Below is a small trained network, with its code and all its weights. Each question gives an input and a class and asks what happens when units are switched off, that is, made to give their printed mean instead of their output.

import numpy as np


def w(rows, s, z=0):
    codes = np.array(rows[::2]) - 128.0
    scale = np.full(codes.shape[1], s)
    scale[-1] = z or s
    return codes * scale


def norm(h):
    return h / np.sqrt((h * h).mean(-1, keepdims=True) + 1e-5)


def f(y):
    return np.maximum(y, 0)


def log_softmax(a):
    a = a - a.max(-1, keepdims=True)
    return a - np.log(np.exp(a).sum(-1, keepdims=True))


def net(x, mask):
    res = np.array(x, float).reshape(1, 5) / 4 @ E
    u = 0
    for l in range(3):
        y = f(norm(res) @ A[l][:, :-1].T + A[l][:, -1])
        res = res + np.where(mask[u : u + 10], y, B[l][:, -1]) @ B[l][:, :-1]
        u += 10
    return log_softmax(norm(res)[-1] @ U[:, :-1].T + U[:, -1])


A, B = {}, {}
E = w([
[109,179,1],'x0',
[252,171,97],'x1',
[128,127,127],'x2',
[137,42,60],'x3',
[125,127,129],'x4',
],0.004)
A[0] = w([
[149,43,86,159],'0.n0',
[23,154,62,17],'0.n1',
[161,2,67,7],'0.n2',
[58,206,123,25],'0.n3',
[109,42,139,2],'0.n4',
[160,174,170,52],'0.n5',
[78,153,200,211],'0.n6',
[187,70,160,74],'0.n7',
[80,58,184,10],'0.n8',
[120,228,166,180],'0.n9',
],0.0073,0.0038)
B[0] = w([
[127,42,137,221],'0.n0',
[27,125,78,187],'0.n1',
[119,244,200,181],'0.n2',
[13,164,67,159],'0.n3',
[146,3,115,151],'0.n4',
[193,94,166,153],'0.n5',
[86,171,190,252],'0.n6',
[237,123,91,169],'0.n7',
[53,17,143,172],'0.n8',
[148,214,145,237],'0.n9',
],0.0059,0.0036)
A[1] = w([
[164,204,67,145],'1.n0',
[91,223,166,45],'1.n1',
[135,153,13,109],'1.n2',
[143,160,104,133],'1.n3',
[127,192,98,126],'1.n4',
[52,3,103,104],'1.n5',
[37,83,121,64],'1.n6',
[104,192,96,29],'1.n7',
[220,100,205,2],'1.n8',
[6,87,79,72],'1.n9',
],0.0059,0.0031)
B[1] = w([
[110,117,144,243],'1.n0',
[122,49,133,196],'1.n1',
[108,129,151,232],'1.n2',
[113,122,149,174],'1.n3',
[144,110,155,197],'1.n4',
[183,120,1,252],'1.n5',
[204,139,57,204],'1.n6',
[143,180,89,151],'1.n7',
[196,95,134,183],'1.n8',
[156,131,75,242],'1.n9',
],0.0086,0.0026)
A[2] = w([
[130,124,9,145],'2.n0',
[103,236,145,82],'2.n1',
[105,202,111,140],'2.n2',
[179,115,139,193],'2.n3',
[60,118,101,160],'2.n4',
[18,123,159,95],'2.n5',
[36,123,173,119],'2.n6',
[181,121,72,101],'2.n7',
[71,167,109,4],'2.n8',
[94,139,151,45],'2.n9',
],0.011,0.0037)
B[2] = w([
[91,149,214,255],'2.n0',
[172,82,43,186],'2.n1',
[175,103,89,177],'2.n2',
[78,175,124,197],'2.n3',
[200,158,156,183],'2.n4',
[67,142,163,174],'2.n5',
[83,125,153,172],'2.n6',
[82,77,151,199],'2.n7',
[161,254,131,148],'2.n8',
[81,77,130,137],'2.n9',
],0.0073,0.0066)
U = w([
[28,124,227,251],'0',
[208,205,216,65],'1',
[103,2,114,162],'2',
[238,43,171,10],'3',
[41,246,76,35],'4',
[209,178,35,203],'5',
[53,90,3,76],'6',
],0.018,0.0025)

Each question gives the input, the list of numbers given to net, and the class t.
The units are the neurons (one row each of A and B). Each row of codes is followed by its name. A weight is (code - 128) times the scale printed after its matrix; where a second scale follows, it is the last column's (A, B and U).
mask holds one flag per neuron, layer by layer. A switched-off neuron (its flag False) gives its mean, the last column of its row in B, instead of its output. The means were averaged over made-up inputs and are rounded, as every weight is.
A unit's drop is (log p(t) with every unit on - log p(t) with that unit switched off) / (log p(t) with every unit on - log p(t) with every unit switched off).
The circuit of an input: a set's keep is (log p(t) with only the set's units on - log p(t) with every unit switched off) / (log p(t) with every unit on - log p(t) with every unit switched off). Starting from the 12 units with the biggest drops (on a tie, the unit counted first), units are removed one at a time, each time the one whose removal leaves the highest keep (on an exact tie, the one counted first), for as long as the keep stays at least 0.8.
units of the circuit, in order: the units of the circuit, biggest drop first
top k neurons: the k neurons with the biggest drops, biggest first
drop of u: that unit's drop, to one decimal
input [1,-6,-8,-8,3], class 4: units of the circuit, in order -> (2.n0; 2.n7)
input [7,2,-5,-6,-6], class 5: units of the circuit, in order -> (2.n1; 2.n2)
input [2,-3,-3,1,-7], class 6: units of the circuit, in order -> (1.n5)
input [-7,-8,-8,1,2], class 2: top 3 neurons -> (0.n8; 1.n5; 2.n0)
input [3,-5,-5,-1,4], class 4: top 2 neurons -> (2.n0; 0.n1)
input [-1,-7,-5,1,-3], class 2: units of the circuit, in order -> (1.n6; 2.n3)
input [0,-4,-5,1,5], class 2: units of the circuit, in order -> (0.n8; 2.n3)
input [1,4,1,-5,2], class 5: top 4 neurons -> (2.n0; 2.n1; 0.n9; 0.n0)
input [-8,-3,-5,2,1], class 2: units of the circuit, in order -> (1.n5; 2.n0)
input [2,5,-6,-7,-5], class 5: top 2 neurons -> (2.n1; 2.n0)
input [5,7,3,1,5], class 0: top 2 neurons -> (0.n6; 0.n2)
input [3,3,-3,8,-8], class 0: top 2 neurons -> (0.n2; 2.n0)
input [1,2,-7,-6,6], class 5: top 2 neurons -> (0.n9; 2.n1)
input [2,-7,0,-8,2], class 4: top neuron -> (0.n3)
input [8,4,-3,6,4], class 0: drop of 1.n2 -> 0.0
input [3,-7,1,-6,-6], class 4: drop of 2.n1 -> 0.1
input [-7,-7,6,4,3], class 2: drop of 1.n5 -> 0.2
